Each row is followed by its class.
[  45 -354 -333  -82   82 -321 -289 -146 -671   78  -40  -34  363  243
  167  -57 -145  -43  608  -91  127  -40 -110   25  233  127 -141  -48
   91  166  -13  213  420   97 -158   34   15   19 -199 -470  202]  Q662
[-169 -283   29  105   -7  306  140  -68  -75  151  338   -1   99  -73
 -275    2  -57  -54  -47  -49 -135  -45 -158  -30  105  101  104   88
   70  115   66   95 -211  -59 -336 -140 -237 -104   38  171 -130]  Q380
[-119   21 -118  192   66  145  139 -219  -70  191 -153  -97 -248  233
 -103  -88   97   35   47  -12  403   75   72 -272  177  138 -195  -40
   71  175  -35  -42  -21 -142 -129 -263 -136  135  -49  290   86]  Q662
[  -4   11 -405  366  134  -84    8  -93  168  176  292 -512 -231  -61
  155  -32 -111  224    8   59  199  -89  322 -364  -18   84 -360 -425
  -63   70  -76  285    1 -525  355 -260 -163  141  229  285  336]  Q124
[ 154  198 -121  530  -29   67  -16  -56  133  234   96 -249 -256  -60
   -4  -48 -162  274   99  -53   33   43  277 -141  346    9 -406  205
   66    5  267 -127  130 -266  -17 -170  -45  219  212  -17  232]  Q662
[ 348 -457  281  105  132 -130 -663   31  489  -79   64  176 -158 -428
  200  361  353  437  -66  260  268  614  439 -280 -218 -130 -150   22
 -148 -130  127 -293 -450  267  227  270 -318  324  110   56 -147]  Q544
[  16  -53 -197 -172  -47 -167 -235  -25 -238   39   65   -2  175   16
 -251   32 -123   31  226  -90   47  -50 -108   69  201   53 -204  -77
 -102  123  200  104  243   15 -179  -63  -77 -176 -197 -209  111]  Q544
[-113   65 -307  299   31  -38 -110 -190   40  326  148 -235 -150  -31
   22  -88   81  106  155  136  194  186  281 -429  157   57 -258 -150
  -51  -88  150   54  122 -196  257 -156 -147  300  408   77  213]  Q472
[ -53   -4 -375  -47 -156  140 -214  118  223  -38  -66  -57  210   74
  122  -17  188  144  380  -80   37  180 -296 -113   35  -97 -307  368
   11   88  150 -257  -33  255 -326  316  354  337  -97 -230 -199]  Q314
[ 254 -202 -315 -163  -71  259  202 -251 -307  299  440   -9   59   45
 -452 -108 -101  -38 -154 -399 -207 -362   73  305 -235  -14 -542 -246
 -112  436  244  446  310  268  -88 -624 -307 -344 -203 -298   55]  Q314
[ -75 -193   21  102   46   95  -28  -28 -290  196  178 -128  -38  -65
  -50 -166  -15  126  134  -82  -68 -157   48   75  354  125  129  -50
   51  154   16  197   50 -163 -328 -125 -356   18   13  -25    3]  Q219
[-100 -381 -182 -300  -78 -121 -289 -134 -191 -210    1  304  232   84
   76  341  -89   54  284   39 -155  119 -180  -20  201  295 -213    6
 -150  -81   62   72   -8  169 -259  235   18   81 -153  -57  -19]  Q544
[-145  -56 -133  136  109  114  -89 -270   10  120   38 -282 -189  -10
   54  -82   14   93   11  -36  426  190   87 -316 -236   69 -132  -95
   28  123    2  -19 -379  -58   92 -313 -202  195  -31  195  117]  Q662
[  82  172 -138  203   -5 -131  -79   66  164  169  108 -150 -131 -242
   24   45    3  237   -6  197  -21  100  318 -297  100   -8 -145 -100
    2  -51  153   90  214 -252  149  -47  -65   91  214   11  113]  Q71
[  32  267  -93 -195  -82 -298  107  -36  -73  298 -323  260  144 -145
 -439  208 -422  -69  265 -230   51   68  313  457  448   94 -106  -37
  -61   54  137  373  610  367 -438 -418    7 -243 -189 -335  126]  Q71
[-120  180  -38  462   12  388  212  -82  -62  164   12 -504   46  141
 -128 -361   27  -79 -273 -102  356 -105   -5 -252  -58   82 -233   12
  136  267 -129    0 -241 -309 -168 -435 -230 -139   55  324  112]  Q472
[-252  -29 -402  161  -25  132 -208  -82  -72   80   -3   60  -57  178
   96  -21  244 -101  138 -261  244   80   -1 -223  -44 -161 -322  216
  170   78  159  -24   49  -84 -369   -6  118  314   -8 -126   12]  Q314
[ 123 -123   67  305  -67  213   54 -139  200  173  134   36  -19    4
  -71    4  -30  184 -220 -193  -12  -94   88   34  195 -105   61  -52
  118  198  122  116 -273  189 -260   80 -131  244   56  -24  -87]  Q92
[-189  -27 -201 -166   -3 -144 -135  -48 -283  216   77   34  -26  186
 -209   94 -113  -25  375   19  155  -41  -53  -61  335  111  -29  -66
 -109  152   55  130  368  -20 -205  -87 -103  -84 -108 -118   43]  Q314
[  53  315 -380  236  -55   63 -171   18 -163  192 -135 -188  -74   58
   14 -139  290  -97   20 -226  232   -4  -53 -143  108 -109 -396  152
   87  321   73   15  138  -53 -226  -13  272  166   -8   46  -55]  Q112
[-151 -113 -211 -233   61 -179 -317  -21 -137  -30   -9  -22   79   -5
  -73   44  -57  112  151  -23   84  -22   29   77   53   93 -191  -87
  -58   56   39  -16  105  -85 -171   47   -8 -232 -140 -118   46]  Q92
[ 127   -3 -161  254 -127  120 -358   69   63  -97  -62  187  -21  -40
  111  185  228   91   87 -109   92  169   14   32  -13 -216 -357  360
   96   -4  270 -130   45  -36 -425  174  323  108   46 -107 -124]  Q124
[ 191 -200 -130  283 -213  214 -138  120 -177   -3   91   35  239 -100
   73  -60  131  132  -74 -132 -284 -219   49  153  155  183  -10   77
  298  108  140   83 -151  180 -306   91   73  -66   65  -49  -92]  Q112
[   8   64  -19  314  -30  121   56 -108  -20   76 -136 -126 -182  231
   -9   -3   44   40   58  111  435   12  226 -226  198  113 -144  -82
   89  209   59  -59   33  -19 -188 -234 -196  -43  -77  250   46]  Q71
[ -75 -278  -20  128  -48  178   69 -177 -337  236  235 -167   53  276
 -248 -146   13  -13  157  -95  200   40  -91  -76  355  258   75  -50
   35  103  219  121  -99 -132 -320 -328 -304   87   12   67 -134]  Q71
[ -85 -235   25  145  -96  198  507 -198  -83  -35  -34   50 -211  131
 -276 -111  -83  -52   18   99  350  181  -98 -344 -194  329   52  -31
  331  196   17   19 -207 -447 -304 -175 -143  234 -263  477  140]  Q662
[-170  -37 -310 -273  148  -90 -208 -148 -223  133   44  -54  -38   72
 -231  107  -62   64  107 -170  165  -58   70  -12  208  -14 -260  -68
  -58    7  181  -10  263 -130 -148 -123 -107  -95 -151 -109  114]  Q112
[ -42   59 -208  280   16  -13   27  -64  207  204  216 -210 -109   37
   72  -31  -79  174  154  119  213  213  185 -446  257  -35 -226  -37
  -27  -27  177   70   32 -194  246 -172 -137  356  282    9  123]  Q314
[-119   93 -116  274   -2  150   91 -277    5    6 -102 -111 -216  289
  -73 -111  -48  143  161  -46  405  149  204 -173  347  -30 -191  -83
   11   14   81   35  -13   52 -226 -226 -259  133 -159  157  -74]  Q92
[-227   10 -450  125   63 -239   30 -261   42  134  185 -245 -289  318
  -25  -63  -20  172  403  -39  260  178  209 -557  151  104 -174 -289
  -78  -57   90  135  108 -314  345 -146 -237  273  181  -34   85]  Q544
[ 173 -389   48  237 -171  210 -111  -14 -101   -4  235   95  131  235
   -3 -102  -29   39  193   12  -38  127  -96  -43   56  228  130   48
  105  143  100  119 -104  124 -483   34 -181  179   18   -7 -110]  Q472
[  -1  227 -182  340   41   44  147    5   45  199   80 -221 -155 -104
  -41    6  -87   73   97  285  304  163  268 -254  204  -78  -79 -167
   56  -12  171   30  313 -217   30 -177  -84   39  262  199  193]  Q380
[ 119   -3 -130  275  -94   69 -441   52   -6  -39  -84  202   65  -56
  265  106  209   12   92  -54   81   -7  -74   -7 -226 -250 -224  228
  165   68   29  -36   96  -41 -304  189  302  113  -10  -53   79]  Q56
[  48 -163   59  294  -61  281  130    7  -98  411  237 -168  138  -26
 -269  -89  -91  -43  -69  102    5  -81  116  -76   14  196   49   21
  102  293    3  160  231  109 -291 -129 -165    2  249  143   25]  Q662
[ -28   11 -468  173   25  117 -304  -85  193  112   55 -163 -132   32
   40   63  256  118  272 -453  571  431  -32 -452   -4   37 -767  292
  127 -241  265    7  125 -565 -619 -325   12  415  163   17  -83]  Q544
[   5   88 -398  269  -64  122 -284    5  -48  -23  -83   72  -59   16
   78  139  320   12   68 -232   96   -9   -3  -38   48 -288 -324  174
  119   14  252 -114    4  -32 -246   57  224   81   -9 -115  -51]  Q219
[-455   30 -501   73 -128   34 -254    9  156  264   92   71   53  191
 -157  -51  241    1  326 -143  127  249   77 -283   97  -68 -238  225
   98   20   77  -72  206   81 -547  -22   36  152   43 -301 -163]  Q112
[-267 -157 -211 -230  -24 -105  -92  -86 -255   70   79   44   73  191
 -278   70  -99  -63  390   -6  126   -7 -133  -58  195  182  -36  -80
  -91   61  100   84  240   48 -150  -36 -122 -159 -162  -43   53]  Q662
[-126 -213 -252  147  -81  -10 -363   -4   48 -133   23   53   25  306
   34   90  215  102  304  -67  109  364  -23 -246   38  -86 -130  325
   11  -73  258 -216 -106 -113 -381  144   99  227  -49 -269 -261]  Q71
[ 404 -101  -43  587 -185  123 -353   18  502  -34 -113  134  124  -73
  239  227  100  103   38   56  139   57  -54   12   62 -273 -263  400
  219  -21   22 -223 -122  222 -550  203  243   44  -63  -80  164]  Q544
[ 792 -212  188  256  -45   41  214  -78 -236  187   54  -28  -50   14
  122   98 -178  157  125  -63   71   18   27  176  -92  276  120  -34
  228  503  -14   90   18  -87 -235  -92 -198  -63   37  155  135]  Q112
[  34 -118 -122 -162   11 -136 -262 -131  -94  102  151  163 -144   49
 -298  233 -141   18  157    7   83  171 -125 -182  145  181  -22  -83
  -78  -26  137  198  152   67 -300   73  -36   58  -85   26   20]  Q662
[ 173  547 -386  137   49 -156  209  272 -182  101  -87 -404 -302 -405
   55  190  106  122 -186 -103  106 -216  283 -203  166  255 -221 -479
  114   49   46  324  207 -306  306  -22  117 -154  110  467  210]  Q124
[-681  643 -339  286 -145   54   15  241  -20  -35  256    8 -220  216
 -506 -365  -84  -21  459  -73  264  534 -366 -798 -190  286 -520 -182
 -189  105 -212  566  -13 -536  -60 -662  -75 -241  164  330 -263]  Q112
[ -37  153 -501  347  -77   45 -289   73  -65   61 -108   28   68 -101
   89   14  222   -6  298 -250  225   68   53  -84   29 -364 -371  163
  189  137  182   27  206  -10 -316   -3  233  198  -93 -215  -40]  Q380
[-412   41 -361 -140   63    5 -234 -103 -202  138   88    1  197  -55
 -169  121  -99   37  248  -54  -90 -244 -130  -31  153 -195 -152  -84
 -114  116  -18  106  228   20 -160  -21 -109 -148 -311  -51  146]  Q219
[  39   13 -304  194  -21   15 -247  129    9   23  -84 -126   41  -43
   84 -122  319  -33   38 -159  158   23    8 -247  -22  -92 -288  159
  189  120  157  -24  118 -116 -280   95  224  186  -16  -62   -8]  Q380
[-216 -120 -479  229  -88  -75 -444 -269 -175  180   50    8   73  250
  192 -147  294  -23  456  -77  441  214  126 -243   86 -139 -339  147
  254   64  137 -119  168  -52 -401 -155  129  322 -132 -237 -278]  Q544
[-170   65 -603  287    4   56 -341 -143  -70  170   46  -42  -94  200
   64  -23  393   21  298 -366  359  130   60 -202 -119 -269 -470  129
  205  125  176 -156  -30  -94 -173 -163  201  128  -72 -100 -184]  Q112
[  16 -481  168  -14   -6   69   -2  -95 -246  -18  183  -55  184   99
   -1  -74  -90  122  114   24 -121  -12   49    5   82  227  108  -41
  -31  230  123  114   31    1 -320   74 -358   47  -36  -65  -33]  Q662
[ 105  131 -175  373   -3  -51  -33 -104   67  122  126 -153 -177  -29
  153   26 -158  224  231  172   31  117  186 -222  144   51 -311 -130
 -109    7   63   46  140 -181  231 -110 -101   78  366   -1  253]  Q380
[ 119  128 -489 -372 -166  -99  332  234  189  -47 -168  150  -64  140
  -70  146  332  117   68 -210 -406 -165  182  295  899  149  260 -212
  144 -252  706  -33  472  312 -567  342  276  115 -238   98 -185]  Q314
[ 146 -320   92  143  -81   39  254 -122 -194  262  362 -158   20  202
 -319  -99 -133   -9   33  161   56  145  152   76  291  391 -115 -170
 -109  334  167  140   58   38 -253 -291 -272 -218   80   53  -80]  Q472
[ -71 -377 -610   74  -28  244 -310 -428  -29   50  264  -92  402  122
 -170  -93 -111  414  306  -99  -91   56  331  145 -179 -187 -448  119
  143  158  228 -120 -132  489 -238 -343 -283 -536 -333 -384   -1]  Q124
[-123  121 -225  224   49 -131  -77  -71  112  222  120 -155 -159 -142
   24  -78  -29  133  221  161   97  182  263 -365  151  -39 -169 -158
  -58  -81   93   69  169 -190  235 -147 -166  299  268  -36  112]  Q56
[-135  -63 -217 -281   47 -175 -256  -83 -222   78  -85  137  -19  105
 -358   89  -60   62  379  -44   67  -22 -133   49  326   16  -62  -71
 -142   58  153  -13  248   91 -251  -14  -24 -128 -277 -203   -6]  Q124
[ -80 -136 -151 -154   81  -39 -190   14   37  -58   96 -169  130   55
 -135  209 -211  108  248   24  212   96  -60 -121   30   76  -40 -200
 -271  210  149  134   51 -114 -152   26 -199 -120  -29  161  110]  Q472
[ -81  -63  -52  274   44   91   80 -166  -98   53  -85  -62 -184  121
   42  -46   67    5   52  -14  284   74  133 -187  109   58  -81  -33
  109   60  -44   97  -95    3 -122 -137 -108   81  -78  219   41]  Q92
[ -91 -230  -13  197 -109  180   47  -65 -230  147  238 -149  103  230
  -80 -151  -55   34  100  -59   23  -56   15  -21  240  198   24  -73
    6  199  120  139  -23   41 -318 -159 -221   87   29  -44 -165]  Q92
[-360 -235 -188 -106  -71  232   86  -27 -580   70  155  103    9   45
 -399 -140  185  -97 -159 -162  -24  -22  156   12 -201  142  -72 -213
  -14   86  199  239   58 -236  -87 -308 -381   -3   24  -86   37]  Q71
[-287  -42  -79  109  199   99   94  -56 -103 -122   84 -240  -31  427
  120  -27 -282  266   24   46  471  387  228 -367  265  212 -339   76
  188   50   34 -223 -114 -111 -174   68 -169  148  -19   -3   34]  Q662
[ -36 -224 -213 -219  124 -211 -467  -79 -355  -36  -13  227  184   18
  -99  190 -141  140  288 -211 -206   -3 -127   61   68   99 -151 -175
 -168 -100  367  177  209   -9 -171  -50  -21 -152  -35 -242  464]  Q380
[ 289 -263    3  394 -294   14 -322   90  104 -345  -16  329  -16  319
  177  -49 -100 -101  576  -32  188  110 -268   79   62  -61   58  245
  289   51  218 -126  -43  153 -768  147  134  301 -389 -264 -147]  Q71
[-108    2 -136  365 -122   66  126   41  132   70  361 -326   31   32
 -110   83 -238  384  122   72  152  256  226 -450 -302  200 -438 -185
 -142   42    5  341   63 -512  373 -113   52  267  375  198   21]  Q56
[ 122  109  -59  305    6  209  -30  -94   11   70  -79  -21 -267 -130
  127   41  238  -34 -166   48  117    6   77 -183 -190   32 -123  -80
   87  165  -37  -27 -218  103  -93  -77  -95   -4   38  393   96]  Q314
[-243   35 -188 -218   37 -123 -171  -10 -172  134   12 -104  102  -30
 -282   31 -110  129  175  -63   12  -91   52   60  329   67 -190  -93
 -203   10   66  104  281  -71  -63  -32  -63 -142  -88 -154   38]  Q472
[ 173 -187  252  -94   14  -98 -253  328 -189 -390  128  254  285 -131
 -219  144 -255   81 -207 -238 -423 -105 -232  160  -55  170  185   48
  238 -257   53  113 -105 -149 -442  287  154 -290 -197 -196 -347]  Q92
[  56 -311 -144  150 -135  187  110 -254 -274  336  338 -145   68  236
  -56 -258  -29 -105  218   53  139  -22   39  -64  143  160  129  -84
  117  325   70  252  159   23 -366 -317 -369  187   62  -37  -55]  Q219
[  57  -42 -213  350  -27  -89  -15  -91   83  118  134 -155 -224   61
   -1  -34  -40  240  265  211  131  126  277 -427  156    6  -97 -199
  -30   31  125   64  148 -291  164  -74 -255  301  120   46  145]  Q314
[ -86 -155 -288  -98  -60 -134 -300 -356 -403   49  198   42   57  185
  -99   38 -145  149  404  -34  129  -66   74  155   86  147 -478  -69
  -36   85  -68   29  149  -57   55  -82 -177 -357 -131 -188  -65]  Q71
[ 182   85   11  275 -119  155 -119  -74  273  239 -283   10 -216 -230
  -37    2  296   28 -148  161  197   46  262 -125   54  -53   10  -33
  -12   60   96  -17  122  210 -363 -112 -162  144  128  136  260]  Q380
[-259   54 -174  -58   51 -117 -139 -111 -263   84  -22 -151  115  195
 -248   89 -314   -1  351  -98  253  -95  -98   22  495  145 -150 -135
 -129   -1   36   83  258 -136 -222  -58  -28  -67    5  -38  -22]  Q112
[  68 -358  -23  207  -62  209   42 -146 -283  247  268 -118  103    5
 -117 -155  -77   -1   71 -169   15 -203   47   47  -27  126   44  -63
  158  319  245  240    2  -83 -342 -335 -252   56    0  -33  124]  Q124
[   1  219 -297  443  -27  -40  -70  -31  185  312  189 -240  -75 -106
  -61  -34   10  145  153  173   73  174  162 -301  179  -81 -223 -188
 -125 -123  172   65  157 -141  121 -356 -109   28  376  -47  188]  Q544
[ 110   98 -212  324  -16  -84    2   12  166  101  113 -210 -179 -103
    0  -14  -67  228  150  197   93  122  194 -414  168   62 -202 -134
   21   13   42   96  153 -282   69  -72  -97  140  128   83  111]  Q380
[-134  212   18  479   75   22  169 -297 -207  275  -95 -169 -340  377
   -1   55 -164  165  405  182  682  261  377 -408  384    6   46  -55
  117  206   19   48  240   -2  -92 -272 -300   28  -72  320  211]  Q112
[ -91   51 -177 -184  -12 -182 -225  -48 -328    1   -6   -2  120  -64
 -161   66 -163   33   74  -80  -74 -174  -22  239  403  132 -298 -106
  -79  -30   55   32  134   51 -243 -116  -64 -339 -313 -227   62]  Q314
[ -68  149 -192 -201  233 -263 -375  -27 -340  352 -131   34   97 -150
 -233 -146 -193  136  179 -110 -151 -103  188  162  535  -44 -108 -134
  -94  223  179    1  453  -25 -282 -273 -291 -102  -37 -450  174]  Q219
[  -5  151 -216  362  -39  -42    0  -51  161  203  104 -241 -134 -157
   38  -22 -115  179  136  176  218   61  324 -256  172  -35 -280 -106
  -16    6  133  117  221 -223  162 -265 -100  118  276   10  235]  Q544
[ 102   90 -240  263  -79   58 -308   25   24   28 -108   92  -54  -22
  122  127  267   66  108 -133  185   67  -25 -107    3 -199 -240  221
  173   63  185 -132   56  -36 -331   99  269  132  -12  -65  -82]  Q544
[  71 -314  -81  294 -169  259   65 -126 -146  187  247  -82  174   63
 -150 -152 -111  -19  233  -47  -20  -66   39   35  135  130   65  -42
   70  158  108  242  111   89 -429 -275 -332   74  111 -102  -69]  Q380
[ -84   -5  -28  217   26  147   68 -204 -119   91 -143 -193 -121   72
   16 -128   61   99   83   91  303   66  205 -213  142   99 -106  -56
   60   68   53    1   17   46 -156 -253 -209   20   -9  149  109]  Q112
[ 119   37 -215  352 -126   61 -293   35  -16  -15  -95   78   -9   70
  136   83  204  -36   97 -138  124   53  -40  -23   18 -172 -281  228
  141   30  152  -64  115   15 -483   63  323  116  -68 -168  -11]  Q380
[-143  403 -390  131  -19 -181 -462   31 -167  282 -161 -303   94  -66
   59 -150  215  -74  -77 -225  319   51  183  -23    1 -210 -299  104
   35  119   -1  257  433 -231 -446  -49  343   70  -39  -83   97]  Q92
[ -35 -314   27  186 -135  255   -3  -82 -220   17  257   81  141  127
  -97   47  -43    9   11  -78  -73  -66  -24   -7  -48  125  -38  -14
   64  217  150  205  -69   57 -334  -70 -146   34  -63  100  -19]  Q219
